J685: [110 131 150  55  89 119]
J646: [135 147 131 117 122 143]
J626: [122 117 135 143 130 147]
perm: [143 122 117 131 147 135]	J646
perm: [150 110 131  55 119  89]	J685
perm: [147 122 117 135 143 130]	J626
perm: [117 122 131 135 143 147]	J646
find: [135 147 131 117 122]	J646

J708: [115 177  76 132]
J676: [115 177  79 132]
J701: [126 124  95 125]
J595: [132 166 114 127]
J714: [132 166 114 131]
J189: [166 131 131 103]
J147: [132 166 103 131]
J473: [101  95 117 120]
J707: [116 157 100 128]
J924: [ 91 137 133 132]
find: [132 166 103]	J147
find: [ 95 125]	J701
perm: [103 131 166 132]	J147
find: [ 79 132]	J676

J3: [128 143 117 147 128 151 145]
J496: [120 154 104 124 136 107  94]
J959: [144 143 147 151 117 128 128]
J866: [132 145 129 135  90  98  41]
J389: [144 128 151 128 145 147 117]
perm: [107  94 120 154 104 124 136]	J496
find: [145 129 135]	J866
perm: [144 128 151 128 117 147 143]	J959
find: [154 104 124 136]	J496
perm: [128 117 151 143 128 145 147]	J3
find: [124 136]	J496
find: [145 129 135  90]	J866

J764: [155  73 121 121 148 102  79 115  93 138 130  97]
J838: [133 179 120 120 111 134 150 143 187 135 116 174]
J600: [116 158 119 122  84 133 162 104 175 131 118 164]
J104: [145 118 125 123 120 125 111 100 114 145 129 111]
J243: [138 105 119 124 119 116 132 108 117 119 128 116]
J479: [156 124 124 121 120 123 113 114 121 140 127 115]
J975: [145 127 121 122  96 122 144  95 135 132 125 125]
J446: [151 119 121 124 149 112 110 126 120 134 129 119]
J665: [ 82 136 125 120 127 170 169 170 133 100 126 147]
J735: [ 98 112 125 124 154 155 149 158  95 102 135 113]
J870: [146 203 122 122  91 138 163 119 188 141 118 167]
find: [122  96 122 144]	J975
perm: [126 147  82 136 125 120 127 170 169 170 133 100]	J665

J315: [130 136 202 126 129 129 130 149 144 188 143 121 173 121 130 121 155 126
 131 150 106 146 123 153 101 144 117 101 145 125  70 133 148 131 108 132
 129]
J739: [118 100  74 129 130 175 133 107 153  73 112 139  97 145 113 141 104 138
 125 130 124 177 130 107 139 114 133 150 115 125 149 138  77 128 139 115
 128]
J750: [130 136 202 126 129 129 130 146 127 110 114  69 125 107 130 121 125 126
 131 150 106 146 123 153 101 144 117 101 145 125  70 133 148 131 108 132
 129]
J102: [119 154 147 127 128 121 120 130 127 140 126 125 131 126 147 128 132 133
 131 138 137 120 125 137 134 152 118 130 124 121 136 128 118 131 121 153
 132]
J740: [140 151 112 126 128  85 107 110  69 127 146 125 114 140 138 129 135 111
 129 191 143 110 127 113 133 121 134 127 137 130 117 139 180 130 134 132
 125]
J875: [126 113 147 129 130 115 140 140 123 138 127 127 138 132 120 129 129 122
 127 149 130 134 126 139 106 141 122 126 132 123 127 128 139 128 132 143
 133]
J611: [130 136 202 126 129 129 130 149 144 188 143 121 173 121 130 121 155 126
 131 150 106 146 123 153 101 144 117 101 145 125  70 108 161 125 105 136
 132]
find: [153  73]	J739
find: [110  69 127 146 125 114]	J740
perm: [ 70 101 101 105 106 108 117 121 121 121 123 125 125 126 126 129 129 130
 130 130 131 132 136 136 143 144 144 145 146 149 150 153 155 161 173 188
 202]	J611

J860: [126 147 129 133 102 137 122 126 126 107 128 124 153 136 124 129 149 154
 129]
J527: [131 115 143 109 129 126 130 196 126 147 129 130  97 129 127 122 123 135
 130]
J921: [100 146 138  55 131 120 126 130 128 159 129 127 144 148 129 127 132 137
 128]
J308: [131 115 143 109 129 126 130 196 126 147 129 130  97 129 127 122 123 125
 126]
J379: [129 144 137 120 129 126 138  55 130 100 128 127 159 127 128 132 148 145
 131]
J341: [126 118 127 135 122 129 128 170 127 147 129 134 107 140 118 128 108 116
 128]
perm: [100 128 127 159 127 128 132 148 145 131 129 144 137 120 129 126 138  55
 130]	J379
find: [128 159 129 127 144 148 129 127]	J921

J399: [140  99  77 195 115  72 140 130  82 131  84 205  82 132 138]
J46: [146  98 138  56  72  82 129 140 114  91 174  70 142 152 106]
J14: [100 123 101 137  93  40 170 118 119 115 145  76 192 101 110]
J207: [152 150 149 139 151 130 171  48 177 136 136 116 157  76 191]
J985: [142  96  75 190 136  97 143 147  97 140  80 203  89 127 140]
J352: [142  92  74 186 133  96 141 149 100 145  78 201  94 125 139]
J151: [146  99 134  60  72  82 130 140 115  95 173  68 144 151 107]
find: [ 72  82 130 140 115]	J151
perm: [110 101 192  76 145 115 119 118 170  40  93 137 101 123 100]	J14
find: [123 101 137  93  40 170 118 119]	J14

J821: [162 108 110 138 124 126 134 111 156 128  75 142  97  87 138 114 156  92
 127 125 111 141 133  60 121 190 159 138 116 151 139 165 111 125 154]
J941: [134  92  97  60 138 138  75 156 116 141 126 108 121 138 162 156 133 111
 115 111 159 154 125 127 165 142 111 124 190 110 128 125  87 151 139]
J170: [148 126 131 141  98 131 137 182  90 154 163 125 137 125 131 146 137 130
 132 113 113 107 149 124 126 134 137 116 137 142 161 193 136 153 123]
J736: [113 136  90 161 154 123 137 137 149 126 163 107 130 182 153 125 124 148
  98 134 137 113 141 137 116 125 193 126 131 133 131 137 131 146 142]
perm: [123 148 126 131 141  98 131 137 182  90 154 163 125 137 125 131 146 137
 130 132 113 113 107 149 124 126 134 137 116 137 142 161 193 136 153]	J170
find: [131 133 131]	J736
perm: [ 60  75  87  92  97 108 110 111 111 111 115 116 121 124 125 125 126 127
 128 133 134 138 138 138 139 141 142 151 154 156 156 159 162 165 190]	J941
find: [154 125]	J941
find: [137 113]	J736
perm: [142 146 131 137 131 133 131 126 193 125 116 137 141 113 137 134  98 148
 124 125 153 182 130 107 163 126 149 137 137 123 154 161  90 136 113]	J736
perm: [142 113 136  90 161 154 123 137 137 149 126 163 107 130 182 153 125 124
 148  98 134 137 113 141 137 116 125 193 126 131 133 131 137 131 146]	J736

J730: [135 150 143 123 110 130 147 120 136 124 122 117 115 138 122 134 122 134
 136 152 133 143 132 148 141 124 120 118 136]
J177: [145 182 159 111  74 129 176 119 143 115 119  79 115 142 117 140 119 134
 144 155 138 155 145 162 153 116 102  96 158]
J426: [136 138 117 135 107 109 157 123 143 137 139  95 142 129 143 141 114 138
 165 144 148 124 124 117 131 123 122 150 111]
J893: [137 157 150 123 114 129 142 109 144 124 107  95 117 135 111 138 122 143
 139 148 138 164 131 143 141 124 123 117 136]
J35: [136 151 148 121 112 130 143 115 143 123 114 114 122 135 114 137 119 135
 136 149 135 154 131 141 141 125 123 116 137]
J220: [137 157 150 123 114 129 142 109 142 124 107 117 117 138 144 117 119 140
 142 145 155 155 134 153 162 124 123 117 136]
J616: [135 152 145 120 103 130 152 119 141 121 120 110 119 138 120 135 119 133
 136 153 134 146 134 145 144 123 118 116 139]
J659: [142 170 158 111  75 131 174 120 149 113 121  85 122 143 116 140 113 131
 140 160 136 150 143 149 154 118 108 101 153]
J261: [147 194 165 109  72 131 183 104 153 112 105  77 116 148 108 144 112 141
 148 177 144 171 145 158 165 116 105  94 159]
perm: [144 155 138 155 145 162 153 116 102  96 158 145 182 159 111  74 129 176
 119 143 115 119  79 115 142 117 140 119 134]	J177
find: [148 141]	J730
perm: [136 137 157 150 123 114 129 142 109 144 124 107  95 117 135 111 138 122
 143 139 148 138 164 131 143 141 124 123 117]	J893
find: [142 117 140 119 134 144 155 138 155 145 162 153]	J177
find: [105  94 159]	J261

J815: [123 124 127 120 164 122 112 158 118 121]
J294: [142 164 121 158 124 120 118 128 122 114]
J402: [124 128 122 158 118 164 112 123 120 121]
J968: [200 141 163 115 112 106 126  94  85 126]
J382: [128 122 158 118 164 114 123 120 142 121]
J270: [123 114 141  96 130 154 112 106 101 136]
perm: [114 118 120 121 122 123 128 142 158 164]	J382
perm: [121 118 158 112 122 164 120 127 124 123]	J815
find: [127 120 164 122 112 158 118 121]	J815
find: [128 122 158 118 164 112 123 120]	J402
perm: [112 118 120 121 122 123 124 128 158 164]	J402
find: [124 128 122 158 118 164 112 123 120 121]	J402

J655: [112 164 160  74]
J412: [171 198 137 141]
J808: [142 120 122 101]
J567: [112 160  74 165]
J301: [117 158 102 132]
J404: [112 160 147 184]
J198: [160 164 112  73]
J413: [ 74 112 164 160]
perm: [165  74 160 112]	J567
perm: [101 120 122 142]	J808
perm: [132 117 158 102]	J301
perm: [ 74 165 112 160]	J567
find: [112 160  74 165]	J567
perm: [160 147 184 112]	J404
find: [112 164 160  74]	J655

J40: [115 138  94 110 131 169 125 115 169 168 134 114 144]
J461: [115 157 185 102 112 115 138  94 110 134  99 128  76]
J883: [ 95 117 130 134 139 157 130 164 117 114 129 151 147]
J715: [117 160 185 103 115 119 141  95 112 133 100 128  80]
J145: [ 57 131 170 127 116 166 126 111 167 178 129 112 140]
J328: [ 88 161 137  57 131 170 127 115 169 177 133 113 142]
find: [115 138  94 110 134]	J461
perm: [ 57 111 112 116 126 127 129 131 140 166 167 170 178]	J145
find: [ 57 131 170 127 115]	J328
find: [157 185 102 112]	J461
find: [115 138  94 110 131 169 125 115 169 168 134 114 144]	J40
find: [125 115 169 168 134 114 144]	J40
find: [133 113]	J328

